Below is a small trained network, with its code and all its weights. Each question gives an input and a class and asks what happens when units are switched off, that is, made to give their printed mean instead of their output.

import numpy as np


def w(rows, s, z=0):
    codes = np.array(rows[::2]) - 128.0
    scale = np.full(codes.shape[1], s)
    scale[-1] = z or s
    return codes * scale


def norm(h):
    return h / np.sqrt((h * h).mean(-1, keepdims=True) + 1e-5)


def f(y):
    return np.maximum(y, 0)


def log_softmax(a):
    a = a - a.max(-1, keepdims=True)
    return a - np.log(np.exp(a).sum(-1, keepdims=True))


def net(x, mask):
    res = np.array(x, float).reshape(1, 3) / 4 @ E
    u = 0
    for l in range(2):
        y = f(norm(res) @ A[l][:, :-1].T + A[l][:, -1])
        res = res + np.where(mask[u : u + 3], y, B[l][:, -1]) @ B[l][:, :-1]
        u += 3
    return log_softmax(norm(res)[-1] @ U[:, :-1].T + U[:, -1])


A, B = {}, {}
E = w([
[153,86,179,1,158],'x0',
[131,131,127,128,127],'x1',
[77,112,59,158,217],'x2',
],0.0041)
A[0] = w([
[93,119,56,134,201,12],'0.n1',
[136,113,137,29,180,138],'0.n2',
[63,100,70,67,252,5],'0.n3',
],0.012,0.0028)
B[0] = w([
[56,108,159,22,157,211],'0.n1',
[126,115,127,50,52,247],'0.n2',
[185,148,102,251,117,254],'0.n3',
],0.014,0.0083)
A[1] = w([
[68,195,175,94,161,193],'1.n1',
[103,177,184,160,253,107],'1.n2',
[244,111,105,221,100,2],'1.n3',
],0.015,0.001)
B[1] = w([
[159,133,123,172,127,163],'1.n1',
[46,1,152,150,132,179],'1.n2',
[159,170,138,201,103,247],'1.n3',
],0.017,0.011)
U = w([
[192,198,141,228,72,206],'0',
[68,42,140,159,167,230],'1',
[144,151,149,96,188,46],'2',
[120,188,123,101,176,23],'3',
[142,150,90,102,169,10],'4',
[151,159,83,93,199,2],'5',
[152,130,155,8,67,207],'6',
],0.013,0.0046)

Each question gives the input, the list of numbers given to net, and the class t.
The units are the neurons (one row each of A and B). Each row of codes is followed by its name. A weight is (code - 128) times the scale printed after its matrix; where a second scale follows, it is the last column's (A, B and U).
mask holds one flag per neuron, layer by layer. A switched-off neuron (its flag False) gives its mean, the last column of its row in B, instead of its output. The means were averaged over made-up inputs and are rounded, as every weight is.
A unit's drop is (log p(t) with every unit on - log p(t) with that unit switched off) / (log p(t) with every unit on - log p(t) with every unit switched off).
The circuit of an input: a set's keep is (log p(t) with only the set's units on - log p(t) with every unit switched off) / (log p(t) with every unit on - log p(t) with every unit switched off). Starting from all 6 units, units are removed one at a time, each time the one whose removal leaves the highest keep (on an exact tie, the one counted first), for as long as the keep stays at least 0.8.
circuit, biggest first: the units of the circuit, biggest drop first
k most important neurons: the k neurons with the biggest drops, biggest first
k most important neurons of layer l: the k neurons of layer l with the biggest drops, biggest first
drop when u is switched off: that unit's drop, to one decimal
input [2,-8,-6], class 6: circuit, biggest first -> [0.n3]
input [0,-7,7], class 1: circuit, biggest first -> [0.n2, 1.n2]
input [-6,8,1], class 1: circuit, biggest first -> [0.n3, 1.n3]
input [-2,-7,5], class 1: 2 most important neurons -> [0.n1, 0.n2]
input [0,-6,1], class 1: 4 most important neurons -> [0.n2, 0.n1, 1.n2, 1.n1]
input [-3,-6,5], class 1: 2 most important neurons -> [0.n1, 0.n2]
input [4,0,-7], class 6: drop when 1.n3 is switched off -> 0.2
input [-7,2,7], class 1: drop when 1.n1 is switched off -> 0.0
input [8,2,-7], class 6: drop when 0.n3 is switched off -> 0.3
input [-3,-4,7], class 1: 2 most important neurons of layer 0 -> [0.n1, 0.n2]
